Below is a small trained network, with its code and all its weights. Each question gives an input and a target symbol and asks what happens when units are switched off, that is, made to give their printed mean instead of their output.

import numpy as np


def w(rows, s, z=0):
    codes = np.array(rows[::2]) - 128.0
    scale = np.full(codes.shape[1], s)
    scale[-1] = z or s
    return codes * scale


def f(y):
    return y / 2 * (1 + np.tanh(0.7978845608 * (y + 0.044715 * y**3)))


def softmax(a):
    e = np.exp(a - a.max(-1, keepdims=True))
    return e / e.sum(-1, keepdims=True)


def log_softmax(a):
    a = a - a.max(-1, keepdims=True)
    return a - np.log(np.exp(a).sum(-1, keepdims=True))


def net(x, mask):
    ids = ['αβγδεζηθμπστψ'.index(c) for c in x.split()]
    T = len(ids)
    res = E[ids] + P[:T]
    u = 0
    for l in range(2):
        r = res
        for j in range(2):
            rows = slice(4 * j, 4 * j + 4)
            q, k, v = (r @ M[l][rows].T for M in (Q, K, V))
            z = softmax(np.where(np.tri(T) > 0, q @ k.T / 4**0.5, -1e9)) @ v
            o = O[l][rows]
            res = res + np.where(mask[u + j], z, o[:, -1]) @ o[:, :-1]
        u += 2
        y = f(res @ A[l][:, :-1].T + A[l][:, -1])
        res = res + np.where(mask[u : u + 8], y, B[l][:, -1]) @ B[l][:, :-1]
        u += 8
    return log_softmax(res[-1] @ U[:, :-1].T + U[:, -1])


Q, K, V, O, A, B = {}, {}, {}, {}, {}, {}
E = w([
[143,83,115,73,138,22],'α',
[62,87,135,151,32,120],'β',
[151,122,48,220,111,63],'γ',
[120,117,42,86,29,87],'δ',
[97,36,127,93,156,187],'ε',
[205,116,84,143,190,117],'ζ',
[226,93,112,158,71,147],'η',
[105,129,74,198,117,213],'θ',
[161,77,205,79,51,136],'μ',
[98,132,214,167,85,227],'π',
[25,144,124,111,193,82],'σ',
[188,82,143,8,119,132],'τ',
[193,110,193,109,191,193],'ψ',
],0.011)
P = w([
[132,2,59,137,108,131],'0',
[131,50,93,146,117,141],'1',
[129,76,115,146,127,135],'2',
[124,102,116,137,127,144],'3',
[122,120,125,134,129,145],'4',
[120,136,137,131,133,146],'5',
[121,149,141,124,135,146],'6',
[116,158,151,125,136,140],'7',
[108,170,156,117,136,143],'8',
],0.0068)
Q[0] = w([
[144,70,114,132,126,140],'L0H1',
[155,20,99,134,125,135],'L0H1',
[88,254,127,107,148,92],'L0H1',
[156,72,133,155,116,155],'L0H1',
[91,153,132,142,153,124],'L0H2',
[114,137,122,130,148,119],'L0H2',
[197,93,118,111,86,130],'L0H2',
[179,107,87,112,102,115],'L0H2',
],0.0092)
K[0] = w([
[171,155,135,142,106,131],'L0H1',
[177,161,123,141,109,134],'L0H1',
[53,89,119,111,208,86],'L0H1',
[164,150,139,123,57,151],'L0H1',
[135,194,146,190,87,157],'L0H2',
[140,166,125,154,123,129],'L0H2',
[125,2,87,54,197,92],'L0H2',
[129,90,71,106,165,89],'L0H2',
],0.0079)
V[0] = w([
[60,253,142,97,174,79],'L0H1',
[46,248,120,139,178,84],'L0H1',
[151,19,74,175,100,162],'L0H1',
[73,227,135,74,150,67],'L0H1',
[173,188,181,190,90,156],'L0H2',
[17,89,84,56,195,99],'L0H2',
[137,105,77,78,189,70],'L0H2',
[192,165,203,146,90,128],'L0H2',
],0.0049)
O[0] = w([
[99,255,138,115,120,151,17],'L0H1',
[111,235,132,133,124,163,42],'L0H1',
[142,30,107,156,131,133,254],'L0H1',
[95,232,134,109,116,143,32],'L0H1',
[127,178,167,154,147,110,55],'L0H2',
[120,82,53,64,123,154,196],'L0H2',
[156,100,108,71,80,168,144],'L0H2',
[141,180,167,148,127,89,47],'L0H2',
],0.0064,0.003)
A[0] = w([
[79,72,163,96,77,192,169],'L0N1',
[86,84,142,155,174,17,186],'L0N2',
[207,85,161,88,139,109,114],'L0N3',
[191,94,2,185,5,166,207],'L0N4',
[94,110,81,62,199,85,183],'L0N5',
[156,92,126,64,227,128,196],'L0N6',
[106,99,95,180,229,128,254],'L0N7',
[101,92,71,75,109,46,188],'L0N8',
],0.0088,0.0046)
B[0] = w([
[117,95,191,123,66,168,196],'L0N1',
[143,103,38,155,48,167,182],'L0N2',
[190,147,175,107,158,101,170],'L0N3',
[108,4,76,120,168,102,248],'L0N4',
[123,165,93,97,117,148,189],'L0N5',
[187,145,108,102,126,164,201],'L0N6',
[130,125,78,159,135,176,226],'L0N7',
[119,135,77,88,97,110,198],'L0N8',
],0.011)
Q[1] = w([
[142,158,113,112,137,132],'L1H1',
[114,170,127,113,164,95],'L1H1',
[105,135,135,136,112,137],'L1H1',
[192,77,139,138,156,115],'L1H1',
[195,139,174,87,171,228],'L1H2',
[187,132,121,47,124,30],'L1H2',
[93,57,234,118,76,96],'L1H2',
[162,96,135,163,254,83],'L1H2',
],0.011)
K[1] = w([
[155,140,118,110,125,149],'L1H1',
[126,179,81,104,134,104],'L1H1',
[101,135,136,129,110,135],'L1H1',
[153,115,135,144,165,104],'L1H1',
[182,129,153,106,142,215],'L1H2',
[186,135,126,71,123,8],'L1H2',
[111,80,197,127,94,103],'L1H2',
[153,113,130,155,222,94],'L1H2',
],0.015)
V[1] = w([
[113,122,140,98,136,125],'L1H1',
[77,158,101,45,120,124],'L1H1',
[131,178,93,97,123,128],'L1H1',
[112,128,131,89,131,125],'L1H1',
[161,3,57,127,117,147],'L1H2',
[161,26,69,89,112,131],'L1H2',
[91,248,154,84,108,119],'L1H2',
[148,71,97,140,126,138],'L1H2',
],0.0041)
O[1] = w([
[128,118,133,145,122,116,126],'L1H1',
[170,130,165,219,129,116,115],'L1H1',
[139,144,173,187,135,142,103],'L1H1',
[139,119,135,165,118,115,127],'L1H1',
[103,253,209,154,161,106,254],'L1H2',
[123,209,205,150,156,99,234],'L1H2',
[141,8,90,142,141,102,38],'L1H2',
[118,190,165,134,138,132,184],'L1H2',
],0.0042,0.023)
A[1] = w([
[161,93,140,125,165,125,209],'L1N1',
[126,22,158,117,91,165,41],'L1N2',
[99,180,241,134,111,154,126],'L1N3',
[163,192,203,120,174,136,69],'L1N4',
[142,91,104,177,129,175,189],'L1N5',
[27,118,116,148,92,131,183],'L1N6',
[120,222,142,180,129,147,138],'L1N7',
[136,1,76,107,132,132,254],'L1N8',
],0.0097,0.0063)
B[1] = w([
[189,119,142,121,143,169,181],'L1N1',
[187,150,82,195,39,136,165],'L1N2',
[174,160,47,138,168,105,226],'L1N3',
[18,103,120,135,65,160,194],'L1N4',
[126,119,121,131,150,182,189],'L1N5',
[122,129,167,103,133,192,254],'L1N6',
[148,109,174,130,118,88,237],'L1N7',
[142,1,109,146,129,100,236],'L1N8',
],0.01,0.0073)
U = w([
[154,46,67,112,125,164,253],'α',
[132,217,254,98,149,174,242],'β',
[200,190,88,122,238,112,92],'γ',
[149,147,50,94,88,53,47],'δ',
[32,182,74,83,111,184,78],'ε',
[63,86,145,75,132,57,78],'ζ',
[186,129,157,151,57,62,94],'η',
[67,101,199,163,206,165,53],'θ',
[168,154,132,254,78,152,62],'μ',
[152,95,220,144,174,58,117],'π',
[153,129,220,28,110,110,53],'σ',
[59,94,203,146,33,115,103],'τ',
[95,107,51,215,152,61,76],'ψ',
],0.0058,0.0057)

Each question gives the input, a string of symbols that net reads in full, and the target symbol t.
The units are the heads (4 rows each of Q, K, V and O) and the neurons (one row each of A and B). Each row of codes is followed by its name. A weight is (code - 128) times the scale printed after its matrix; where a second scale follows, it is the last column's (O, A, B and U).
mask holds one flag per unit, layer by layer, with each layer's heads first. A switched-off unit (its flag False) gives its mean, the last column of its rows in O or B, instead of its output. The means were averaged over made-up inputs and are rounded, as every weight is.
A unit's drop is (log p(t) with every unit on - log p(t) with that unit switched off) / (log p(t) with every unit on - log p(t) with every unit switched off).
The circuit of an input: a set's keep is (log p(t) with only the set's units on - log p(t) with every unit switched off) / (log p(t) with every unit on - log p(t) with every unit switched off). Starting from the 12 units with the biggest drops (on a tie, the unit counted first), units are removed one at a time, each time the one whose removal leaves the highest keep (on an exact tie, the one counted first), for as long as the keep stays at least 0.8.
circuit, biggest first: the units of the circuit, biggest drop first
most important unit: the unit with the biggest drop
top k neurons: the k neurons with the biggest drops, biggest first
top k neurons in layer l: the k neurons of layer l with the biggest drops, biggest first
heads that matter: for each layer, one digit per head in row order, 1 if its drop is at least 0.15 and else 0, layers parted by /
drop of u: that unit's drop, to one decimal
input σ β μ β, target β: top 3 neurons in layer 1	L1N6, L1N8, L1N4
input ε σ ζ ε, target β: most important unit	L1H2
input ζ σ τ π σ σ θ ζ, target β: top 2 neurons in layer 1	L1N7, L1N4
input β γ σ σ, target β: top 2 neurons in layer 0	L0N2, L0N7
input ζ α ζ, target β: heads that matter	10 / 01
input β ζ β, target β: circuit, biggest first	L1H2, L1N8, L0N4, L0H1
input γ μ η η π, target μ: top 2 neurons in layer 1	L1N2, L1N3
input π ε ψ σ σ α ε, target β: top 3 neurons in layer 0	L0N1, L0N2, L0N7
input β α β σ, target ε: heads that matter	00 / 01
input σ π ζ, target γ: circuit, biggest first	L0N1, L1N4
input ψ δ σ ψ π β δ, target β: heads that matter	10 / 01
input δ ε σ σ σ, target β: heads that matter	10 / 00
input δ γ σ σ σ π π γ, target β: top 3 neurons	L0N4, L1N7, L1N8
input σ δ σ ε γ θ θ α δ, target β: heads that matter	00 / 01
input τ π σ, target ε: top neuron	L0N2
input θ β μ π, target μ: top 2 neurons in layer 0	L0N8, L0N1
input ε π τ γ θ ε ψ ζ θ, target β: top 2 neurons	L1N8, L0N4
input ζ ψ ζ θ ε ζ ψ σ θ, target β: top 4 neurons in layer 1	L1N8, L1N7, L1N6, L1N2
input σ θ σ σ δ, target ζ: top 2 neurons	L0N4, L0N7
input ε τ τ, target σ: top neuron	L0N3
input β ε ζ, target γ: drop of L1H2	4.3
input ζ μ ζ θ θ, target θ: drop of L0H2	0.0
input σ ψ π θ, target θ: drop of L1H2	0.5
